Below is a small trained network, with its code and all its weights. Each question gives an input and a class and asks what happens when units are switched off, that is, made to give their printed mean instead of their output.

import numpy as np


def w(rows, s, z=0):
    codes = np.array(rows[::2]) - 128.0
    scale = np.full(codes.shape[1], s)
    scale[-1] = z or s
    return codes * scale


def f(y):
    return np.maximum(y, 0)


def log_softmax(a):
    a = a - a.max(-1, keepdims=True)
    return a - np.log(np.exp(a).sum(-1, keepdims=True))


def net(x, mask):
    res = np.array(x, float).reshape(1, 2) / 4 @ E
    y = f(res @ A[0][:, :-1].T + A[0][:, -1])
    res = res + np.where(mask, y, B[0][:, -1]) @ B[0][:, :-1]
    return log_softmax(res[-1] @ U[:, :-1].T + U[:, -1])


A, B = {}, {}
E = w([
[120,197,151,4,105,107,158,253,165,118,239],'x0',
[20,66,216,160,103,36,87,157,240,110,94],'x1',
],0.0068)
A[0] = w([
[244,191,30,107,181,210,179,112,9,166,167,67],'neuron 0',
[28,70,219,148,120,33,66,148,225,141,97,50],'neuron 1',
[134,120,131,141,132,130,133,121,126,114,99,248],'neuron 2',
[124,73,112,207,136,145,97,47,97,128,27,59],'neuron 3',
[125,75,120,212,155,156,108,50,99,129,58,105],'neuron 4',
[145,63,104,218,141,148,92,67,100,134,60,95],'neuron 5',
[218,185,41,98,162,223,180,97,30,177,144,87],'neuron 6',
[114,116,116,154,123,121,129,111,116,136,128,254],'neuron 7',
[32,70,209,154,106,29,70,142,241,113,88,95],'neuron 8',
[134,67,94,204,154,143,95,64,109,141,62,123],'neuron 9',
[113,197,157,18,85,113,189,249,170,92,255,54],'neuron 10',
],0.0058,0.0091)
B[0] = w([
[106,81,128,179,57,181,202,83,168,66,97,207],'neuron 0',
[123,93,118,183,48,153,202,62,170,65,115,207],'neuron 1',
[16,128,69,123,141,132,115,220,58,159,139,248],'neuron 2',
[224,183,104,106,126,107,145,33,222,162,176,187],'neuron 3',
[182,185,77,85,136,83,120,73,189,170,180,199],'neuron 4',
[165,159,109,88,144,96,140,59,182,163,166,193],'neuron 5',
[102,83,140,198,60,165,199,89,149,66,91,204],'neuron 6',
[2,117,40,120,181,134,79,255,28,157,135,254],'neuron 7',
[122,80,107,179,50,186,203,109,125,66,88,233],'neuron 8',
[158,164,83,90,153,96,144,104,161,166,170,202],'neuron 9',
[214,197,72,86,146,83,132,31,234,207,202,215],'neuron 10',
],0.0089,0.0092)
U = w([
[120,63,124,220,83,167,168,117,139,45,101,99],'0',
[160,208,111,42,152,80,126,104,188,199,176,93],'1',
[77,110,114,111,179,126,81,209,6,152,118,253],'2',
[187,114,168,119,157,111,96,123,120,98,94,76],'3',
[165,117,196,116,159,124,92,117,130,103,94,80],'4',
[160,120,202,128,150,119,78,112,128,110,102,74],'5',
],0.013,0.0052)

Each question gives the input, the list of numbers given to net, and the class t.
The units are the neurons (one row each of A and B). Each row of codes is followed by its name. A weight is (code - 128) times the scale printed after its matrix; where a second scale follows, it is the last column's (A, B and U).
mask holds one flag per neuron, in row order. A switched-off neuron (its flag False) gives its mean, the last column of its row in B, instead of its output. The means were averaged over made-up inputs and are rounded, as every weight is.
A unit's drop is (log p(t) with every unit on - log p(t) with that unit switched off) / (log p(t) with every unit on - log p(t) with every unit switched off).
unit that matters most: the unit with the biggest drop
k most important neurons: the k neurons with the biggest drops, biggest first
drop when u is switched off: that unit's drop, to one decimal
input [5,5], class 0: 4 most important neurons => [neuron 8; neuron 1; neuron 4; neuron 9]
input [7,-8], class 0: 2 most important neurons => [neuron 0; neuron 6]
input [6,6], class 0: unit that matters most => neuron 8
input [-1,3], class 2: 2 most important neurons => [neuron 0; neuron 6]
input [7,8], class 0: 2 most important neurons => [neuron 8; neuron 1]
input [3,2], class 2: 4 most important neurons => [neuron 3; neuron 4; neuron 5; neuron 9]
input [7,-7], class 0: 3 most important neurons => [neuron 0; neuron 6; neuron 4]
input [3,4], class 0: 2 most important neurons => [neuron 8; neuron 1]
input [-8,-7], class 1: drop when neuron 3 is switched off => 0.8
input [8,-8], class 0: drop when neuron 0 is switched off => 1.3
input [-7,-6], class 1: drop when neuron 9 is switched off => 0.6
